Here is a tiny trained network, its code and every weight. The questions are about switching its units off for an input and a target symbol, where a switched-off unit gives its printed mean instead of its output.

import numpy as np


def w(rows, s, z=0):
    codes = np.array(rows[::2]) - 128.0
    scale = np.full(codes.shape[1], s)
    scale[-1] = z or s
    return codes * scale


def norm(h):
    return h / np.sqrt((h * h).mean(-1, keepdims=True) + 1e-5)


def f(y):
    return np.maximum(y, 0)


def softmax(a):
    e = np.exp(a - a.max(-1, keepdims=True))
    return e / e.sum(-1, keepdims=True)


def log_softmax(a):
    a = a - a.max(-1, keepdims=True)
    return a - np.log(np.exp(a).sum(-1, keepdims=True))


def net(x, mask):
    ids = ['βγδζηθμξπσψω'.index(c) for c in x.split()]
    T = len(ids)
    res = E[ids] + P[:T]
    u = 0
    for l in range(3):
        q, k, v = (norm(res) @ M[l].T for M in (Q, K, V))
        z = softmax(np.where(np.tri(T) > 0, q @ k.T / 3**0.5, -1e9)) @ v
        res = res + np.where(mask[u], z, O[l][:, -1]) @ O[l][:, :-1]
        u += 1
        y = f(norm(res) @ A[l][:, :-1].T + A[l][:, -1])
        res = res + np.where(mask[u : u + 4], y, B[l][:, -1]) @ B[l][:, :-1]
        u += 4
    return log_softmax(norm(res)[-1] @ U[:, :-1].T + U[:, -1])


Q, K, V, O, A, B = {}, {}, {}, {}, {}, {}
E = w([
[53,109,102,84],'β',
[105,86,94,122],'γ',
[94,55,74,119],'δ',
[174,15,115,195],'ζ',
[99,75,60,119],'η',
[104,49,129,114],'θ',
[44,128,229,150],'μ',
[112,117,94,124],'ξ',
[127,193,124,225],'π',
[102,45,131,121],'σ',
[255,150,202,108],'ψ',
[175,100,93,91],'ω',
],0.023)
P = w([
[2,252,57,43],'0',
[147,93,136,136],'1',
[130,109,129,149],'2',
[131,107,118,135],'3',
[121,108,125,142],'4',
[116,104,121,133],'5',
[118,100,108,118],'6',
[118,98,115,119],'7',
[99,108,92,117],'8',
[100,101,114,124],'9',
[97,110,100,121],'10',
[111,97,106,115],'11',
[88,111,103,122],'12',
],0.0066)
Q[0] = w([
[39,89,254,64],'L0H0',
[28,77,168,219],'L0H0',
[77,37,2,190],'L0H0',
],0.0068)
K[0] = w([
[23,210,150,137],'L0H0',
[102,225,79,2],'L0H0',
[157,79,17,24],'L0H0',
],0.0073)
V[0] = w([
[157,144,124,2],'L0H0',
[143,28,157,49],'L0H0',
[133,142,131,159],'L0H0',
],0.0073)
O[0] = w([
[106,158,181,180,214],'L0H0',
[164,143,145,254,254],'L0H0',
[120,145,129,54,88],'L0H0',
],0.0078,0.0058)
A[0] = w([
[115,189,249,133,252],'L0N0',
[74,115,106,187,104],'L0N1',
[95,153,135,204,88],'L0N2',
[90,150,122,110,170],'L0N3',
],0.016,0.0038)
B[0] = w([
[101,54,147,1,162],'L0N0',
[129,108,191,83,255],'L0N1',
[106,79,115,138,191],'L0N2',
[143,158,160,156,150],'L0N3',
],0.013,0.0083)
Q[1] = w([
[126,203,238,48],'L1H0',
[86,174,171,77],'L1H0',
[130,1,138,114],'L1H0',
],0.0076)
K[1] = w([
[102,78,234,146],'L1H0',
[152,103,200,161],'L1H0',
[214,254,67,54],'L1H0',
],0.0063)
V[1] = w([
[100,31,109,125],'L1H0',
[168,178,211,254],'L1H0',
[227,164,79,85],'L1H0',
],0.0073)
O[1] = w([
[252,101,168,105,140],'L1H0',
[126,119,155,109,98],'L1H0',
[124,172,178,150,253],'L1H0',
],0.014,0.0028)
A[1] = w([
[108,75,176,104,82],'L1N0',
[177,65,62,217,243],'L1N1',
[193,52,140,145,4],'L1N2',
[255,221,179,193,159],'L1N3',
],0.009,0.003)
B[1] = w([
[167,169,121,61,215],'L1N0',
[99,161,182,167,254],'L1N1',
[86,102,101,159,204],'L1N2',
[186,253,140,119,196],'L1N3',
],0.013,0.007)
Q[2] = w([
[134,247,114,67],'L2H0',
[225,188,153,196],'L2H0',
[235,149,117,52],'L2H0',
],0.014)
K[2] = w([
[200,160,189,241],'L2H0',
[106,63,250,106],'L2H0',
[243,125,225,134],'L2H0',
],0.012)
V[2] = w([
[92,151,2,236],'L2H0',
[104,120,248,170],'L2H0',
[87,167,120,80],'L2H0',
],0.0092)
O[2] = w([
[168,87,250,57,60],'L2H0',
[32,79,24,58,253],'L2H0',
[205,188,86,64,201],'L2H0',
],0.013,0.0034)
A[2] = w([
[247,156,70,242,158],'L2N0',
[214,140,198,94,253],'L2N1',
[91,196,73,57,24],'L2N2',
[70,122,100,144,240],'L2N3',
],0.012,0.0021)
B[2] = w([
[58,189,229,126,228],'L2N0',
[126,158,6,105,254],'L2N1',
[186,76,152,254,203],'L2N2',
[251,107,173,162,220],'L2N3',
],0.0083,0.0062)
U = w([
[252,127,174,136,168],'β',
[102,207,199,117,133],'γ',
[143,60,218,188,39],'δ',
[192,128,51,80,117],'ζ',
[132,66,77,140,159],'η',
[127,96,111,130,109],'θ',
[137,119,101,131,93],'μ',
[119,129,105,124,96],'ξ',
[148,140,107,86,94],'π',
[115,97,106,137,135],'σ',
[168,135,114,91,84],'ψ',
[36,105,169,63,251],'ω',
],0.012,0.0026)

Each question gives the input, a string of symbols that net reads in full, and the target symbol t.
The units are the heads (3 rows each of Q, K, V and O) and the neurons (one row each of A and B). Each row of codes is followed by its name. A weight is (code - 128) times the scale printed after its matrix; where a second scale follows, it is the last column's (O, A, B and U).
mask holds one flag per unit, layer by layer, with each layer's heads first. A switched-off unit (its flag False) gives its mean, the last column of its rows in O or B, instead of its output. The means were averaged over made-up inputs and are rounded, as every weight is.
A unit's drop is (log p(t) with every unit on - log p(t) with that unit switched off) / (log p(t) with every unit on - log p(t) with every unit switched off).
The circuit of an input: a set's keep is (log p(t) with only the set's units on - log p(t) with every unit switched off) / (log p(t) with every unit on - log p(t) with every unit switched off). Starting from the 12 units with the biggest drops (on a tie, the unit counted first), units are removed one at a time, each time the one whose removal leaves the highest keep (on an exact tie, the one counted first), for as long as the keep stays at least 0.8.
units of the circuit, in order: the units of the circuit, biggest drop first
unit that matters most: the unit with the biggest drop
top k neurons: the k neurons with the biggest drops, biggest first
k most important neurons of layer l: the k neurons of layer l with the biggest drops, biggest first
input ω η ω ζ ω, target δ: unit that matters most -> L0H0
input γ ω ω θ μ β δ, target γ: top 4 neurons -> L1N1; L2N0; L1N2; L0N1
input δ η ω θ ω θ ψ ω ψ μ ω π, target δ: top 4 neurons -> L0N2; L0N0; L1N3; L2N1
input γ ω ω ω ω η, target γ: top 2 neurons -> L1N1; L2N0
input η ω δ ξ, target β: units of the circuit, in order -> L0N2; L2H0
input ω ξ σ, target ω: units of the circuit, in order -> L1H0; L0N2; L2H0; L0N0
input η μ μ η, target β: top 2 neurons -> L1N3; L0N2
input ω ω θ δ δ ξ π, target ω: units of the circuit, in order -> L0N0; L2H0
input ω ω ω ζ ω, target δ: top 2 neurons -> L0N2; L0N3
input η η ω ω δ η η ζ π, target β: top 2 neurons -> L0N2; L0N0
input η ζ ξ θ, target β: 2 most important neurons of layer 0 -> L0N2; L0N1
input η π ω π, target β: top 3 neurons -> L0N0; L0N2; L1N3
input η η ω θ ξ θ γ, target β: top 2 neurons -> L1N3; L1N2
input η ω ζ ζ σ, target β: units of the circuit, in order -> L2H0
input ω η γ, target ω: top 2 neurons -> L0N2; L0N1
input π ω β μ ω ω, target γ: top 3 neurons -> L0N1; L1N1; L1N3
input β ω η β ω γ ω ω ω η, target ζ: top 2 neurons -> L0N1; L2N1
input ω ω η μ ω δ θ ω η, target ω: 2 most important neurons of layer 0 -> L0N1; L0N2
input β ω ξ, target ζ: top 3 neurons -> L0N1; L2N1; L0N3
input η η ω, target γ: unit that matters most -> L1N3
input δ θ ω γ, target δ: top 2 neurons -> L1N3; L0N0
input ω ω ω μ δ, target ω: top 2 neurons -> L0N1; L0N2
input γ ω ω δ β ω ζ ω σ ω β γ, target γ: 2 most important neurons of layer 1 -> L1N2; L1N1
input η θ ω γ η θ, target β: 2 most important neurons of layer 1 -> L1N3; L1N2
input ω θ ω ω ψ, target ζ: 2 most important neurons of layer 0 -> L0N0; L0N1
input β θ θ ω π δ ω ω β μ ω ω γ, target ζ: 2 most important neurons of layer 1 -> L1N1; L1N2
input γ η θ δ ω θ ω μ θ δ, target γ: unit that matters most -> L1H0
